Here is a tiny trained network, its code and every weight. The questions are about switching its units off for an input and a class, where a switched-off unit gives its printed mean instead of its output.

import numpy as np


def w(rows, s, z=0):
    codes = np.array(rows[::2]) - 128.0
    scale = np.full(codes.shape[1], s)
    scale[-1] = z or s
    return codes * scale


def norm(h):
    return h / np.sqrt((h * h).mean(-1, keepdims=True) + 1e-5)


def f(y):
    return np.maximum(y, 0)


def log_softmax(a):
    a = a - a.max(-1, keepdims=True)
    return a - np.log(np.exp(a).sum(-1, keepdims=True))


def net(x, mask):
    res = np.array(x, float).reshape(1, 4) / 4 @ E
    u = 0
    for l in range(2):
        y = f(norm(res) @ A[l][:, :-1].T + A[l][:, -1])
        res = res + np.where(mask[u : u + 11], y, B[l][:, -1]) @ B[l][:, :-1]
        u += 11
    return log_softmax(norm(res)[-1] @ U[:, :-1].T + U[:, -1])


A, B = {}, {}
E = w([
[87,83,133,114,170,128,120,45,110,206,202],'x0',
[193,116,147,80,84,72,226,104,89,171,138],'x1',
[161,100,155,151,111,101,80,99,100,115,136],'x2',
[114,152,64,43,71,143,107,7,133,122,157],'x3',
],0.012)
A[0] = w([
[93,106,92,73,75,25,239,120,153,119,109,29],'0.n0',
[105,24,99,203,230,29,151,158,110,1,70,54],'0.n1',
[90,27,204,120,139,55,99,112,110,124,122,205],'0.n2',
[195,173,192,156,40,167,151,183,94,33,103,162],'0.n3',
[169,165,130,178,77,108,141,120,147,76,123,3],'0.n4',
[120,149,90,62,126,212,177,147,119,118,107,92],'0.n5',
[122,118,188,156,197,126,156,171,98,39,116,34],'0.n6',
[157,81,187,105,183,160,103,33,184,186,204,139],'0.n7',
[203,176,99,197,96,118,81,34,128,28,175,82],'0.n8',
[116,196,83,151,196,233,97,141,166,133,134,95],'0.n9',
[159,129,188,128,79,27,80,225,117,49,124,60],'0.n10',
],0.0072,0.003)
B[0] = w([
[120,142,91,150,92,110,116,131,52,136,61,212],'0.n0',
[145,135,133,175,115,65,135,138,126,161,121,219],'0.n1',
[173,220,124,82,87,106,120,112,139,151,168,213],'0.n2',
[144,137,93,136,104,176,153,98,111,178,208,251],'0.n3',
[125,141,167,109,111,183,59,118,165,172,139,160],'0.n4',
[118,135,82,174,166,84,90,157,80,77,86,192],'0.n5',
[216,95,121,147,119,67,156,139,81,74,96,194],'0.n6',
[174,89,164,96,139,195,136,86,221,131,124,255],'0.n7',
[150,128,244,127,125,179,150,31,161,173,138,212],'0.n8',
[2,170,112,36,136,147,103,173,141,122,155,230],'0.n9',
[165,155,175,178,169,78,113,101,152,55,191,215],'0.n10',
],0.0092,0.0064)
A[1] = w([
[150,32,255,131,104,118,126,150,149,46,71,71],'1.n0',
[133,41,125,127,198,152,164,112,103,233,135,121],'1.n1',
[140,82,143,135,141,221,157,57,109,164,144,135],'1.n2',
[132,174,71,165,239,109,84,197,139,154,113,2],'1.n3',
[158,48,97,112,118,187,187,140,146,157,176,33],'1.n4',
[53,81,147,132,220,128,97,237,111,88,32,40],'1.n5',
[120,200,80,78,109,67,164,113,66,138,84,147],'1.n6',
[182,98,77,123,83,162,165,35,37,108,66,220],'1.n7',
[205,145,47,70,124,150,237,34,71,129,65,159],'1.n8',
[86,111,53,130,88,207,131,164,185,176,150,55],'1.n9',
[113,40,88,146,96,192,175,82,118,164,122,97],'1.n10',
],0.0072,0.0036)
B[1] = w([
[200,139,53,178,150,81,200,113,109,85,62,148],'1.n0',
[126,68,164,33,99,160,43,73,149,127,179,176],'1.n1',
[181,118,225,105,146,88,96,106,180,126,192,211],'1.n2',
[89,114,119,66,74,131,95,110,54,144,59,171],'1.n3',
[128,165,132,104,185,147,128,27,52,143,183,149],'1.n4',
[100,54,105,103,62,153,192,116,109,170,33,176],'1.n5',
[44,85,108,99,116,130,186,249,82,125,56,194],'1.n6',
[80,2,116,99,63,230,138,125,136,205,107,238],'1.n7',
[138,73,146,120,74,174,139,135,73,173,72,254],'1.n8',
[85,102,144,146,212,131,165,162,140,33,98,166],'1.n9',
[192,175,149,119,111,54,36,99,205,79,182,166],'1.n10',
],0.0083,0.008)
U = w([
[180,40,215,26,106,216,72,2,159,195,193,184],'0',
[97,34,81,84,69,191,184,176,38,173,27,202],'1',
[214,144,158,242,200,61,136,157,115,72,130,85],'2',
[33,183,66,70,224,220,93,143,194,41,172,6],'3',
],0.0077,0.0022)

Each question gives the input, the list of numbers given to net, and the class t.
The units are the neurons (one row each of A and B). Each row of codes is followed by its name. A weight is (code - 128) times the scale printed after its matrix; where a second scale follows, it is the last column's (A, B and U).
mask holds one flag per neuron, layer by layer. A switched-off neuron (its flag False) gives its mean, the last column of its row in B, instead of its output. The means were averaged over made-up inputs and are rounded, as every weight is.
A unit's drop is (log p(t) with every unit on - log p(t) with that unit switched off) / (log p(t) with every unit on - log p(t) with every unit switched off).
The circuit of an input: a set's keep is (log p(t) with only the set's units on - log p(t) with every unit switched off) / (log p(t) with every unit on - log p(t) with every unit switched off). Starting from the 12 units with the biggest drops (on a tie, the unit counted first), units are removed one at a time, each time the one whose removal leaves the highest keep (on an exact tie, the one counted first), for as long as the keep stays at least 0.8.
units of the circuit, in order: the units of the circuit, biggest drop first
most important unit: the unit with the biggest drop
k most important neurons: the k neurons with the biggest drops, biggest first
top k neurons in layer l: the k neurons of layer l with the biggest drops, biggest first
drop of u: that unit's drop, to one decimal
input [-7,6,2,7], class 1: units of the circuit, in order	[1.n6]
input [-2,-8,5,-1], class 3: top 4 neurons in layer 0	[0.n9; 0.n0; 0.n7; 0.n5]
input [1,-5,0,3], class 3: units of the circuit, in order	[0.n9; 1.n7]
input [-8,-3,-7,4], class 3: units of the circuit, in order	[1.n7; 0.n9]
input [2,6,0,3], class 1: top 4 neurons in layer 0	[0.n0; 0.n8; 0.n3; 0.n4]
input [-2,5,3,3], class 1: top 2 neurons in layer 0	[0.n0; 0.n7]
input [3,7,0,-2], class 1: 2 most important neurons	[0.n0; 0.n8]
input [3,-1,-6,-3], class 1: 2 most important neurons	[1.n5; 0.n3]
input [3,8,-1,-4], class 1: 3 most important neurons	[0.n0; 0.n8; 1.n6]
input [-1,-8,-8,-4], class 1: 2 most important neurons	[1.n5; 1.n3]
input [-2,-5,7,0], class 2: 2 most important neurons	[1.n7; 0.n10]
input [6,-5,-4,-3], class 3: top 2 neurons in layer 0	[0.n9; 0.n8]
input [-6,7,4,-6], class 2: drop of 0.n10	0.9
input [3,-2,-7,4], class 3: drop of 1.n5	0.0
input [1,2,-4,-8], class 2: drop of 1.n7	0.1
input [-7,4,7,-6], class 2: most important unit	0.n10
